Below are the code and all the weights of a small trained network. Each question names an input and a class and asks about switching units off, where a switched-off unit gives its printed mean instead of its output.

import numpy as np


def w(rows, s, z=0):
    codes = np.array(rows[::2]) - 128.0
    scale = np.full(codes.shape[1], s)
    scale[-1] = z or s
    return codes * scale


def norm(h):
    return h / np.sqrt((h * h).mean(-1, keepdims=True) + 1e-5)


def f(y):
    return np.maximum(y, 0)


def log_softmax(a):
    a = a - a.max(-1, keepdims=True)
    return a - np.log(np.exp(a).sum(-1, keepdims=True))


def net(x, mask):
    res = np.array(x, float).reshape(1, 5) / 4 @ E
    u = 0
    for l in range(4):
        y = f(norm(res) @ A[l][:, :-1].T + A[l][:, -1])
        res = res + np.where(mask[u : u + 9], y, B[l][:, -1]) @ B[l][:, :-1]
        u += 9
    return log_softmax(norm(res)[-1] @ U[:, :-1].T + U[:, -1])


A, B = {}, {}
E = w([
[132,127,126,132,126,128,126,126,125],'x0',
[120,140,130,136,139,140,102,141,151],'x1',
[45,105,5,114,119,162,143,158,137],'x2',
[122,177,135,170,125,2,112,147,112],'x3',
[86,89,125,52,56,130,44,113,122],'x4',
],0.012)
A[0] = w([
[49,135,29,134,137,127,149,135,129,229],'0.n1',
[112,153,97,144,131,3,99,146,141,211],'0.n2',
[110,121,141,61,74,113,67,125,117,196],'0.n3',
[122,141,155,85,80,125,109,114,132,55],'0.n4',
[98,142,153,131,158,136,96,162,147,140],'0.n5',
[89,128,121,107,113,144,150,130,147,4],'0.n6',
[119,111,132,97,87,117,74,123,122,188],'0.n7',
[124,105,120,113,139,126,89,148,103,14],'0.n8',
[110,119,110,87,105,118,101,128,105,39],'0.n9',
],0.016,0.0018)
B[0] = w([
[151,124,46,120,94,96,105,253,215,248],'0.n1',
[55,71,139,213,117,87,105,131,46,230],'0.n2',
[123,110,157,66,108,106,7,100,197,224],'0.n3',
[180,73,104,169,207,144,152,155,85,176],'0.n4',
[186,122,122,155,111,114,205,79,84,144],'0.n5',
[106,138,153,83,180,138,143,101,13,159],'0.n6',
[140,124,129,55,98,83,78,84,117,198],'0.n7',
[111,178,126,131,103,119,183,97,113,149],'0.n8',
[91,216,134,171,78,128,236,70,128,175],'0.n9',
],0.014)
A[1] = w([
[172,145,148,212,135,163,195,114,83,80],'1.n1',
[73,183,175,146,91,121,155,3,154,8],'1.n2',
[107,128,200,149,207,177,133,91,69,35],'1.n3',
[97,118,155,174,131,199,173,197,60,92],'1.n4',
[104,147,136,150,130,36,159,133,152,40],'1.n5',
[215,238,135,86,162,143,100,140,200,4],'1.n6',
[160,123,122,146,79,119,207,69,177,84],'1.n7',
[145,134,122,154,166,137,174,189,109,61],'1.n8',
[60,106,163,160,112,112,137,101,145,65],'1.n9',
],0.014,0.0014)
B[1] = w([
[49,189,123,90,43,149,134,125,170,254],'1.n1',
[135,82,200,194,184,166,162,218,149,182],'1.n2',
[114,160,184,118,92,48,147,29,164,232],'1.n3',
[127,140,157,158,158,90,252,173,126,225],'1.n4',
[134,107,125,208,101,232,67,162,253,239],'1.n5',
[69,112,129,63,152,168,238,90,62,220],'1.n6',
[77,134,83,81,152,146,103,123,133,163],'1.n7',
[234,68,89,157,124,76,101,144,113,233],'1.n8',
[156,242,58,100,215,146,139,63,54,196],'1.n9',
],0.013,0.0064)
A[2] = w([
[173,179,194,191,182,155,193,63,81,98],'2.n1',
[157,139,121,9,106,165,181,84,169,147],'2.n2',
[148,59,37,92,128,167,39,120,97,251],'2.n3',
[199,152,44,16,186,134,198,171,183,47],'2.n4',
[172,74,101,167,180,146,182,161,130,56],'2.n5',
[53,140,103,79,107,239,137,128,102,77],'2.n6',
[151,148,96,166,195,147,171,205,27,118],'2.n7',
[200,35,158,110,187,148,126,120,153,17],'2.n8',
[176,108,193,152,187,182,73,38,52,24],'2.n9',
],0.014,0.0017)
B[2] = w([
[95,169,139,69,52,119,114,77,139,181],'2.n1',
[122,55,37,107,142,133,217,154,146,244],'2.n2',
[111,207,181,156,105,116,202,90,142,250],'2.n3',
[135,128,211,120,192,144,140,31,51,231],'2.n4',
[166,75,138,151,93,158,135,197,37,176],'2.n5',
[141,114,131,129,114,7,141,116,123,167],'2.n6',
[231,159,137,109,132,142,137,209,197,177],'2.n7',
[96,181,76,130,56,190,100,120,172,171],'2.n8',
[148,69,145,197,206,180,81,125,105,197],'2.n9',
],0.02,0.012)
A[3] = w([
[68,235,156,151,36,135,29,100,191,76],'3.n1',
[173,69,114,53,171,250,126,118,140,11],'3.n2',
[60,73,38,73,84,105,46,165,127,50],'3.n3',
[126,22,103,163,167,166,94,65,127,79],'3.n4',
[158,177,115,45,105,208,193,121,150,93],'3.n5',
[158,104,235,122,76,169,198,113,54,222],'3.n6',
[45,152,108,170,175,59,157,99,74,150],'3.n7',
[165,89,187,123,222,138,9,119,33,39],'3.n8',
[83,169,148,63,108,128,142,12,73,251],'3.n9',
],0.015,0.0025)
B[3] = w([
[90,222,161,114,140,148,133,87,31,221],'3.n1',
[133,255,110,115,188,178,103,128,229,195],'3.n2',
[150,194,192,117,135,171,161,66,101,158],'3.n3',
[197,96,209,192,107,211,102,112,145,195],'3.n4',
[132,61,137,58,172,72,86,91,81,213],'3.n5',
[90,193,97,79,158,119,78,133,122,225],'3.n6',
[139,142,146,63,59,196,112,97,203,201],'3.n7',
[100,5,98,100,169,21,166,139,63,182],'3.n8',
[131,68,72,212,86,127,124,214,184,250],'3.n9',
],0.019,0.015)
U = w([
[96,94,76,68,88,105,173,110,193,250],'0',
[64,249,163,154,57,123,114,104,83,164],'1',
[170,108,145,162,171,232,79,95,228,25],'2',
[122,55,194,178,164,113,60,89,61,113],'3',
[173,179,128,59,238,129,126,167,67,83],'4',
[170,155,104,219,102,123,128,253,133,59],'5',
],0.014,0.0023)

Each question gives the input, the list of numbers given to net, and the class t.
The units are the neurons (one row each of A and B). Each row of codes is followed by its name. A weight is (code - 128) times the scale printed after its matrix; where a second scale follows, it is the last column's (A, B and U).
mask holds one flag per neuron, layer by layer. A switched-off neuron (its flag False) gives its mean, the last column of its row in B, instead of its output. The means were averaged over made-up inputs and are rounded, as every weight is.
A unit's drop is (log p(t) with every unit on - log p(t) with that unit switched off) / (log p(t) with every unit on - log p(t) with every unit switched off).
most important unit: the unit with the biggest drop
top k neurons: the k neurons with the biggest drops, biggest first
top k neurons in layer l: the k neurons of layer l with the biggest drops, biggest first
drop when u is switched off: that unit's drop, to one decimal
input [-3,6,-2,6,3], class 3: top neuron in layer 0 : 0.n1
input [-6,-2,-5,-5,0], class 0: top 2 neurons : 0.n3; 0.n1
input [5,4,-5,-1,2], class 2: top 2 neurons : 0.n2; 0.n1
input [6,5,-2,0,0], class 0: top 4 neurons : 0.n1; 0.n3; 0.n2; 1.n1
input [-2,-6,-6,-1,-4], class 0: top 2 neurons : 0.n2; 0.n1
input [-2,-3,0,0,5], class 2: top 3 neurons : 0.n2; 0.n1; 1.n2
input [7,-2,0,-3,7], class 2: top 2 neurons in layer 1 : 1.n2; 1.n1
input [7,2,-4,-2,-8], class 0: top 2 neurons in layer 0 : 0.n1; 0.n2
input [1,6,6,-2,0], class 4: top 2 neurons : 0.n3; 0.n2
input [0,3,6,0,-4], class 4: top 3 neurons : 0.n2; 2.n4; 3.n9
input [1,7,4,0,-4], class 4: top 2 neurons : 0.n2; 2.n4
input [-6,8,-8,-1,-3], class 0: top 2 neurons in layer 0 : 0.n2; 0.n1
input [-8,2,0,-4,4], class 2: top 3 neurons : 0.n1; 0.n2; 2.n9
input [1,8,3,1,0], class 5: most important unit : 0.n3
input [5,-5,-6,2,2], class 3: top 3 neurons : 0.n1; 3.n8; 2.n9
input [-8,-7,-8,0,-8], class 0: top 3 neurons : 0.n2; 0.n1; 1.n1
input [7,-1,-5,-7,-3], class 0: top 3 neurons : 0.n1; 0.n3; 0.n2
input [-3,-8,-5,0,-5], class 0: top 3 neurons : 0.n1; 0.n2; 1.n1
input [-5,-4,-5,-3,-4], class 0: top 2 neurons : 0.n1; 0.n2
input [5,-7,5,-5,-3], class 4: most important unit : 0.n3
input [4,5,8,-5,0], class 4: top 2 neurons in layer 0 : 0.n3; 0.n7
input [1,3,-6,-2,6], class 2: drop when 0.n2 is switched off : 5.2
input [8,0,-4,6,6], class 3: drop when 0.n1 is switched off : 1.3
input [-6,0,6,-6,-7], class 4: drop when 2.n4 is switched off : 0.1
input [5,-7,5,8,-2], class 5: drop when 2.n9 is switched off : 0.0
input [4,-2,2,-7,-4], class 4: top 2 neurons in layer 0 : 0.n3; 0.n2
input [0,2,-1,7,8], class 3: top neuron in layer 0 : 0.n1
input [3,-4,-2,0,7], class 2: top 2 neurons in layer 0 : 0.n2; 0.n1
